Below are the code and all the weights of a small trained network. Each question names an input and a class and asks about switching units off, where a switched-off unit gives its printed mean instead of its output.

import numpy as np


def w(rows, s, z=0):
    codes = np.array(rows[::2]) - 128.0
    scale = np.full(codes.shape[1], s)
    scale[-1] = z or s
    return codes * scale


def f(y):
    return y / 2 * (1 + np.tanh(0.7978845608 * (y + 0.044715 * y**3)))


def log_softmax(a):
    a = a - a.max(-1, keepdims=True)
    return a - np.log(np.exp(a).sum(-1, keepdims=True))


def net(x, mask):
    res = np.array(x, float).reshape(1, 4) / 4 @ E
    y = f(res @ A[0][:, :-1].T + A[0][:, -1])
    res = res + np.where(mask, y, B[0][:, -1]) @ B[0][:, :-1]
    return log_softmax(res[-1] @ U[:, :-1].T + U[:, -1])


A, B = {}, {}
E = w([
[30,170,195,201,63,202,64,254,194,205],'x0',
[146,131,99,110,126,139,119,131,164,140],'x1',
[79,99,249,64,191,174,129,28,228,143],'x2',
[103,243,144,42,250,189,18,214,56,131],'x3',
],0.0064)
A[0] = w([
[140,155,79,154,108,108,138,169,116,105,172],'N0',
[120,119,131,167,53,103,153,78,163,133,73],'N1',
[109,123,12,162,74,99,118,224,63,139,154],'N2',
[92,133,206,126,147,153,123,73,204,121,134],'N3',
[139,181,143,110,184,123,131,153,133,133,102],'N4',
[145,127,94,115,167,107,148,78,103,113,18],'N5',
[124,133,131,93,209,149,98,174,110,132,89],'N6',
[139,117,143,153,80,121,120,105,152,101,88],'N7',
[99,146,147,127,78,143,126,172,164,131,44],'N8',
[109,131,169,117,162,122,133,110,186,99,131],'N9',
[135,109,57,77,191,91,138,21,65,125,2],'N10',
[95,133,176,100,153,108,122,71,183,164,195],'N11',
[110,103,127,153,59,124,154,89,157,146,53],'N12',
[141,148,109,143,92,121,130,160,109,118,141],'N13',
[120,124,120,171,100,107,130,86,149,139,84],'N14',
[102,135,164,134,94,134,140,191,143,145,60],'N15',
[131,129,133,167,103,117,137,106,156,106,63],'N16',
[149,137,139,150,154,129,126,112,151,138,138],'N17',
[131,95,142,182,49,121,162,110,174,121,65],'N18',
[111,142,137,148,137,123,123,149,157,165,71],'N19',
[135,110,119,144,122,148,113,133,108,116,185],'N20',
[110,111,255,103,178,153,110,37,212,126,162],'N21',
[143,96,133,169,84,127,174,105,155,140,69],'N22',
[102,117,156,156,115,149,130,173,142,148,54],'N23',
[116,138,115,101,222,176,106,177,98,135,109],'N24',
[105,177,127,92,218,161,111,186,98,130,112],'N25',
[118,110,117,150,66,148,154,96,148,104,60],'N26',
[74,128,219,175,39,169,97,250,200,127,37],'N27',
[125,116,115,106,128,149,129,133,118,133,52],'N28',
[102,116,123,127,97,106,148,113,142,147,50],'N29',
[143,143,44,174,65,92,116,167,67,119,157],'N30',
[135,93,117,140,117,118,138,121,135,167,27],'N31',
[145,112,120,106,133,145,151,116,103,130,57],'N32',
[118,102,120,134,92,107,150,79,129,124,66],'N33',
[148,120,111,90,148,109,147,82,94,99,61],'N34',
[116,105,123,119,111,125,120,115,112,162,104],'N35',
],0.008,0.00088)
B[0] = w([
[128,105,144,120,108,164,172,124,120,133,170],'N0',
[106,141,129,99,98,95,65,159,125,127,191],'N1',
[131,86,145,110,95,210,224,155,109,134,235],'N2',
[140,96,135,115,100,180,199,149,112,133,199],'N3',
[114,128,137,122,103,99,106,145,121,118,157],'N4',
[134,154,117,162,187,143,121,104,146,144,176],'N5',
[114,136,127,108,80,70,92,153,125,117,181],'N6',
[120,141,134,112,129,109,109,144,132,123,151],'N7',
[142,150,107,150,166,119,124,91,131,127,163],'N8',
[136,113,119,133,103,153,169,142,119,128,159],'N9',
[143,168,105,211,215,131,116,51,175,147,235],'N10',
[124,113,131,133,103,172,189,148,96,130,182],'N11',
[109,138,142,118,107,76,91,148,122,113,181],'N12',
[134,114,132,130,124,140,165,112,116,125,153],'N13',
[127,127,140,117,119,105,106,145,122,111,155],'N14',
[162,138,111,145,164,122,130,93,139,132,164],'N15',
[120,130,130,103,131,119,102,142,134,127,147],'N16',
[112,121,133,141,131,129,140,132,124,127,132],'N17',
[112,145,147,96,106,79,57,159,126,121,200],'N18',
[131,135,117,144,150,114,138,107,116,119,143],'N19',
[130,123,121,115,122,140,128,134,136,137,134],'N20',
[141,89,122,115,78,208,213,175,92,134,238],'N21',
[111,139,137,95,107,87,87,143,115,121,182],'N22',
[147,145,96,130,160,135,118,108,158,150,159],'N23',
[108,116,160,109,89,72,69,152,125,118,193],'N24',
[106,122,148,89,70,51,63,149,145,117,208],'N25',
[120,120,147,107,119,101,88,139,121,126,165],'N26',
[160,161,82,196,254,119,126,22,153,121,254],'N27',
[122,125,134,138,124,124,123,126,125,124,126],'N28',
[127,131,128,116,127,109,111,133,112,124,142],'N29',
[118,91,158,105,98,204,200,153,120,138,216],'N30',
[116,141,151,126,133,120,115,135,118,114,138],'N31',
[126,139,130,142,148,126,128,125,133,130,137],'N32',
[122,155,124,120,135,119,86,142,134,134,166],'N33',
[142,151,88,161,180,139,118,100,157,137,182],'N34',
[127,131,127,124,127,121,129,129,127,127,128],'N35',
],0.015,0.0088)
U = w([
[135,44,137,85,84,234,254,158,81,137,255],'0',
[163,167,59,181,231,135,126,53,170,139,79],'1',
[72,127,161,37,74,60,41,170,117,87,39],'2',
],0.0082,0.00025)

Each question gives the input, the list of numbers given to net, and the class t.
The units are the neurons (one row each of A and B). Each row of codes is followed by its name. A weight is (code - 128) times the scale printed after its matrix; where a second scale follows, it is the last column's (A, B and U).
mask holds one flag per neuron, in row order. A switched-off neuron (its flag False) gives its mean, the last column of its row in B, instead of its output. The means were averaged over made-up inputs and are rounded, as every weight is.
A unit's drop is (log p(t) with every unit on - log p(t) with that unit switched off) / (log p(t) with every unit on - log p(t) with every unit switched off).
unit that matters most: the unit with the biggest drop
k most important neurons: the k neurons with the biggest drops, biggest first
drop when u is switched off: that unit's drop, to one decimal
input [-8,-3,-7,-8], class 1: unit that matters most : N10
input [4,2,-3,4], class 1: 3 most important neurons : N27, N21, N18
input [-1,0,1,2], class 2: 2 most important neurons : N27, N2
input [4,4,1,5], class 2: 2 most important neurons : N25, N10
input [-7,0,0,-7], class 1: 2 most important neurons : N10, N34
input [-8,-6,6,-8], class 1: 2 most important neurons : N10, N34
input [-8,1,8,5], class 0: 2 most important neurons : N21, N27
input [7,1,-6,-1], class 1: 2 most important neurons : N27, N21
input [-1,-6,-3,-4], class 2: 2 most important neurons : N21, N3
input [4,1,-8,8], class 0: 3 most important neurons : N2, N30, N0
input [-8,0,8,5], class 0: 4 most important neurons : N21, N27, N11, N3
input [6,-2,-5,-3], class 1: 3 most important neurons : N27, N21, N3
input [8,-6,-8,8], class 0: drop when N10 is switched off : 2.9
input [8,1,-7,-8], class 1: drop when N8 is switched off : 0.5
input [-6,-6,-4,-2], class 1: unit that matters most : N10
input [8,2,3,6], class 1: drop when N27 is switched off : 6.5
